Below are the code and all the weights of a small trained network. Each question names an input and a target symbol and asks about switching units off, where a switched-off unit gives its printed mean instead of its output.

import numpy as np


def w(rows, s, z=0):
    codes = np.array(rows[::2]) - 128.0
    scale = np.full(codes.shape[1], s)
    scale[-1] = z or s
    return codes * scale


def norm(h):
    return h / np.sqrt((h * h).mean(-1, keepdims=True) + 1e-5)


def f(y):
    return np.maximum(y, 0)


def softmax(a):
    e = np.exp(a - a.max(-1, keepdims=True))
    return e / e.sum(-1, keepdims=True)


def log_softmax(a):
    a = a - a.max(-1, keepdims=True)
    return a - np.log(np.exp(a).sum(-1, keepdims=True))


def net(x, mask):
    ids = ['αβελξπτ'.index(c) for c in x.split()]
    T = len(ids)
    res = E[ids] + P[:T]
    u = 0
    for l in range(2):
        q, k, v = (norm(res) @ M[l].T for M in (Q, K, V))
        z = softmax(np.where(np.tri(T) > 0, q @ k.T / 2**0.5, -1e9)) @ v
        res = res + np.where(mask[u], z, O[l][:, -1]) @ O[l][:, :-1]
        u += 1
        y = f(norm(res) @ A[l][:, :-1].T + A[l][:, -1])
        res = res + np.where(mask[u : u + 4], y, B[l][:, -1]) @ B[l][:, :-1]
        u += 4
    return log_softmax(norm(res)[-1] @ U[:, :-1].T + U[:, -1])


Q, K, V, O, A, B = {}, {}, {}, {}, {}, {}
E = w([
[95,133,162,84,120,168,177,21,123],'α',
[75,162,170,75,108,96,133,71,135],'β',
[59,140,155,54,104,164,152,135,164],'ε',
[175,47,28,100,16,16,117,66,143],'λ',
[134,172,163,125,113,117,119,54,236],'ξ',
[106,137,247,127,106,212,143,93,198],'π',
[61,164,206,80,102,91,106,147,166],'τ',
],0.013)
P = w([
[151,140,116,88,132,163,142,145,123],'0',
[234,106,200,26,99,176,55,116,137],'1',
[157,119,94,143,135,141,226,177,114],'2',
[222,99,166,62,110,188,93,68,93],'3',
[23,137,34,167,127,111,183,158,133],'4',
[106,89,155,72,115,224,33,72,107],'5',
[22,102,50,254,91,123,211,177,60],'6',
[115,97,198,63,132,251,63,46,16],'7',
],0.008)
Q[0] = w([
[64,90,183,51,3,148,187,69,206],'L0H1',
[66,17,225,41,102,139,19,32,150],'L0H1',
],0.0063)
K[0] = w([
[100,97,86,254,101,65,163,166,79],'L0H1',
[13,156,116,252,109,146,167,129,129],'L0H1',
],0.0098)
V[0] = w([
[126,53,102,82,102,254,122,225,156],'L0H1',
[162,147,168,207,131,85,103,129,200],'L0H1',
],0.0073)
O[0] = w([
[7,123,90,115,149,177,57,158,135,106],'L0H1',
[151,239,156,168,67,113,77,149,182,1],'L0H1',
],0.013,0.0022)
A[0] = w([
[254,233,208,166,88,117,151,109,150,186],'L0N1',
[69,138,47,25,69,212,93,39,64,229],'L0N2',
[32,248,97,75,166,84,56,224,132,252],'L0N3',
[63,168,132,130,41,185,51,189,184,43],'L0N4',
],0.005,0.0017)
B[0] = w([
[3,147,133,161,91,51,80,72,177,197],'L0N1',
[136,167,206,247,93,143,37,133,51,255],'L0N2',
[128,112,190,95,59,165,142,104,48,181],'L0N3',
[201,171,56,195,121,204,232,149,66,190],'L0N4',
],0.0061,0.0071)
Q[1] = w([
[176,140,70,105,216,124,90,204,190],'L1H1',
[66,157,36,180,221,89,253,199,178],'L1H1',
],0.0081)
K[1] = w([
[165,212,198,30,214,249,129,103,175],'L1H1',
[240,87,131,1,132,117,6,144,138],'L1H1',
],0.0082)
V[1] = w([
[70,150,172,70,102,71,168,206,97],'L1H1',
[180,54,48,124,2,108,91,141,107],'L1H1',
],0.0098)
O[1] = w([
[155,146,151,74,152,86,80,247,118,165],'L1H1',
[118,38,98,120,41,73,115,159,124,252],'L1H1',
],0.014,0.0033)
A[1] = w([
[100,47,108,55,229,150,83,129,15,164],'L1N1',
[247,66,206,69,105,70,204,117,143,2],'L1N2',
[137,91,1,161,106,80,67,142,132,120],'L1N3',
[93,21,128,173,181,170,154,49,70,149],'L1N4',
],0.0079,0.0053)
B[1] = w([
[127,140,71,106,158,116,145,79,191,237],'L1N1',
[44,122,173,139,244,108,175,115,60,190],'L1N2',
[101,126,152,157,93,220,130,150,50,182],'L1N3',
[168,151,108,88,97,141,123,179,184,254],'L1N4',
],0.011,0.0072)
U = w([
[253,101,88,46,115,172,161,113,183,48],'α',
[104,86,161,141,216,94,138,108,75,163],'β',
[19,94,33,103,194,142,1,157,183,15],'ε',
[93,22,115,153,55,123,102,156,137,250],'λ',
[155,201,136,155,70,56,104,84,173,60],'ξ',
[131,177,96,216,142,234,81,141,29,194],'π',
[210,148,134,73,135,99,49,238,124,188],'τ',
],0.007,0.0013)

Each question gives the input, a string of symbols that net reads in full, and the target symbol t.
The units are the heads (2 rows each of Q, K, V and O) and the neurons (one row each of A and B). Each row of codes is followed by its name. A weight is (code - 128) times the scale printed after its matrix; where a second scale follows, it is the last column's (O, A, B and U).
mask holds one flag per unit, layer by layer, with each layer's heads first. A switched-off unit (its flag False) gives its mean, the last column of its rows in O or B, instead of its output. The means were averaged over made-up inputs and are rounded, as every weight is.
A unit's drop is (log p(t) with every unit on - log p(t) with that unit switched off) / (log p(t) with every unit on - log p(t) with every unit switched off).
The circuit of an input: a set's keep is (log p(t) with only the set's units on - log p(t) with every unit switched off) / (log p(t) with every unit on - log p(t) with every unit switched off). Starting from all 10 units, units are removed one at a time, each time the one whose removal leaves the highest keep (on an exact tie, the one counted first), for as long as the keep stays at least 0.8.
units of the circuit, in order: the units of the circuit, biggest drop first
k most important neurons: the k neurons with the biggest drops, biggest first
top k neurons in layer l: the k neurons of layer l with the biggest drops, biggest first
drop of u: that unit's drop, to one decimal
input α π α β ε α ε, target ε: units of the circuit, in order : L0H1, L1N1
input ε ε α π π ε, target π: 2 most important neurons : L0N4, L0N2
input α ξ π ξ λ τ π ξ, target π: most important neuron : L0N4
input β λ π λ, target π: units of the circuit, in order : L0H1, L1H1
input α π ξ π τ β α λ, target α: 2 most important neurons : L0N3, L1N4
input λ ξ α β β τ, target β: units of the circuit, in order : L0H1, L1N2
input λ ξ π α π α ε π, target ε: units of the circuit, in order : L0H1, L1N1
input π α π λ π ε π τ, target π: units of the circuit, in order : L0H1, L0N4, L1H1
input τ τ π ξ α ε, target α: units of the circuit, in order : L0H1, L1N4
input π β ξ π α α π ε, target π: top 2 neurons in layer 0 : L0N2, L0N4
input λ ε β π ξ ε α τ, target α: units of the circuit, in order : L0H1, L1N4, L1N1
input α α β α, target β: units of the circuit, in order : L1N2, L0H1
input α λ ξ ξ τ π, target τ: 2 most important neurons : L0N4, L0N2
input α λ β π β ξ ξ ε, target ξ: top neuron in layer 0 : L0N1
input ε λ τ β, target τ: drop of L1N2 : 0.0
input β λ π τ π ε ξ α, target ξ: drop of L0H1 : 0.6
input ε ε ξ ε, target ξ: drop of L0H1 : 0.7
input ε λ λ β ξ, target λ: drop of L0N3 : 0.0
